Here is a tiny trained network, its code and every weight. The questions are about switching its units off for an input and a class, where a switched-off unit gives its printed mean instead of its output.

import numpy as np


def w(rows, s, z=0):
    codes = np.array(rows[::2]) - 128.0
    scale = np.full(codes.shape[1], s)
    scale[-1] = z or s
    return codes * scale


def f(y):
    return np.maximum(y, 0)


def log_softmax(a):
    a = a - a.max(-1, keepdims=True)
    return a - np.log(np.exp(a).sum(-1, keepdims=True))


def net(x, mask):
    res = np.array(x, float).reshape(1, 8) / 4 @ E
    y = f(res @ A[0][:, :-1].T + A[0][:, -1])
    res = res + np.where(mask, y, B[0][:, -1]) @ B[0][:, :-1]
    return log_softmax(res[-1] @ U[:, :-1].T + U[:, -1])


A, B = {}, {}
E = w([
[178,197,179,223,114,120,143,154],'x0',
[43,124,194,145,145,125,96,105],'x1',
[183,62,176,131,127,96,52,171],'x2',
[165,183,120,123,135,89,174,70],'x3',
[110,121,160,132,101,10,136,86],'x4',
[147,141,137,99,154,182,119,61],'x5',
[148,153,90,95,211,84,101,106],'x6',
[137,65,122,201,197,136,144,151],'x7',
],0.014)
A[0] = w([
[110,98,57,118,110,198,184,115,34],'N1',
[78,78,142,173,139,119,107,227,3],'N2',
[130,91,169,104,99,110,100,160,170],'N3',
[85,79,159,140,169,143,108,212,13],'N4',
[58,159,123,111,120,107,136,68,26],'N5',
[148,165,77,124,120,144,144,114,26],'N6',
[42,154,117,84,120,129,145,35,100],'N7',
[118,91,208,152,184,139,82,164,204],'N8',
[135,96,131,44,55,114,65,137,8],'N9',
[163,128,149,111,212,142,102,61,71],'N10',
[146,178,81,151,67,212,172,142,120],'N11',
[164,127,12,103,184,152,141,116,149],'N12',
[88,83,149,147,166,157,87,194,69],'N13',
[138,171,157,142,118,161,113,130,23],'N14',
],0.011,0.004)
B[0] = w([
[90,51,183,105,197,158,129,155,203],'N1',
[120,117,43,168,60,115,197,162,208],'N2',
[168,130,116,110,46,137,111,119,192],'N3',
[95,114,43,169,99,151,122,126,199],'N4',
[52,178,128,113,123,103,153,125,196],'N5',
[109,156,104,102,158,115,115,207,181],'N6',
[3,166,122,97,160,104,152,65,242],'N7',
[146,119,60,184,58,193,135,62,228],'N8',
[124,124,151,37,70,113,70,145,206],'N9',
[168,159,124,143,182,137,92,40,207],'N10',
[121,118,246,140,176,178,150,255,234],'N11',
[178,77,86,95,239,74,119,163,250],'N12',
[96,114,46,157,97,189,114,122,206],'N13',
[124,180,144,148,124,155,120,137,156],'N14',
],0.0079,0.014)
U = w([
[166,133,166,201,81,1,184,106,204],'0',
[171,140,71,90,195,72,127,128,54],'1',
[113,87,150,103,167,170,149,170,68],'2',
[150,150,138,139,145,190,97,49,2],'3',
[150,228,168,148,122,138,157,193,157],'4',
[134,115,126,53,61,105,90,134,178],'5',
[109,103,58,154,94,157,131,144,137],'6',
[48,178,118,88,147,94,150,92,221],'7',
],0.014,0.0028)

Each question gives the input, the list of numbers given to net, and the class t.
The units are the neurons (one row each of A and B). Each row of codes is followed by its name. A weight is (code - 128) times the scale printed after its matrix; where a second scale follows, it is the last column's (A, B and U).
mask holds one flag per neuron, in row order. A switched-off neuron (its flag False) gives its mean, the last column of its row in B, instead of its output. The means were averaged over made-up inputs and are rounded, as every weight is.
A unit's drop is (log p(t) with every unit on - log p(t) with that unit switched off) / (log p(t) with every unit on - log p(t) with every unit switched off).
The circuit of an input: a set's keep is (log p(t) with only the set's units on - log p(t) with every unit switched off) / (log p(t) with every unit on - log p(t) with every unit switched off). Starting from the 12 units with the biggest drops (on a tie, the unit counted first), units are removed one at a time, each time the one whose removal leaves the highest keep (on an exact tie, the one counted first), for as long as the keep stays at least 0.8.
circuit, biggest first: the units of the circuit, biggest drop first
most important unit: the unit with the biggest drop
top k neurons: the k neurons with the biggest drops, biggest first
drop when u is switched off: that unit's drop, to one decimal
input [-5,-2,-1,-5,-5,2,2,-8], class 2: circuit, biggest first : N1
input [-5,8,7,-2,8,2,6,-5], class 5: top 3 neurons : N9; N3; N8
input [3,4,0,7,-3,-1,-3,5], class 4: circuit, biggest first : N12; N13
input [2,-3,7,2,5,7,-1,5], class 3: circuit, biggest first : N10; N12
input [8,-7,-7,0,-8,-1,7,7], class 2: top 2 neurons : N11; N12
input [5,5,3,5,1,-3,3,-4], class 0: circuit, biggest first : N11; N7
input [4,-2,6,-2,-5,2,4,-5], class 3: circuit, biggest first : N2; N6; N12
input [7,-1,8,0,-1,1,4,-7], class 5: circuit, biggest first : N11; N9
input [2,8,4,-6,7,-8,8,-6], class 6: circuit, biggest first : N8; N2
input [-1,-5,1,-1,0,1,-3,-4], class 5: top 2 neurons : N9; N12
input [1,0,-6,-6,4,-4,5,4], class 6: circuit, biggest first : N7; N2
input [-8,-1,-5,7,-3,-5,-6,-1], class 2: top 2 neurons : N1; N11
input [6,4,5,-3,5,7,-4,-3], class 3: top 4 neurons : N8; N2; N14; N12
input [-6,-1,-7,0,-2,7,-6,-2], class 2: top 3 neurons : N11; N1; N12
input [3,-2,7,-1,0,8,8,-6], class 3: most important unit : N10
input [-4,-4,-6,-3,7,8,2,8], class 1: top 2 neurons : N12; N10
input [-8,-2,8,5,-6,0,0,5], class 1: top 3 neurons : N12; N10; N11
input [-5,7,4,-4,2,8,-3,-1], class 5: top 2 neurons : N9; N3
input [4,-4,-7,7,-6,7,3,-8], class 4: top 3 neurons : N11; N14; N6
input [2,-5,-5,7,-8,-1,-7,2], class 2: most important unit : N1
input [6,4,-1,-8,7,-3,2,-7], class 0: top 2 neurons : N13; N1
input [6,7,1,-6,6,5,7,-2], class 3: drop when N10 is switched off : 0.1
input [-2,6,7,3,-1,-3,-2,-1], class 6: drop when N8 is switched off : 0.2
input [-1,-5,-1,-1,5,5,-1,3], class 1: drop when N11 is switched off : 0.2
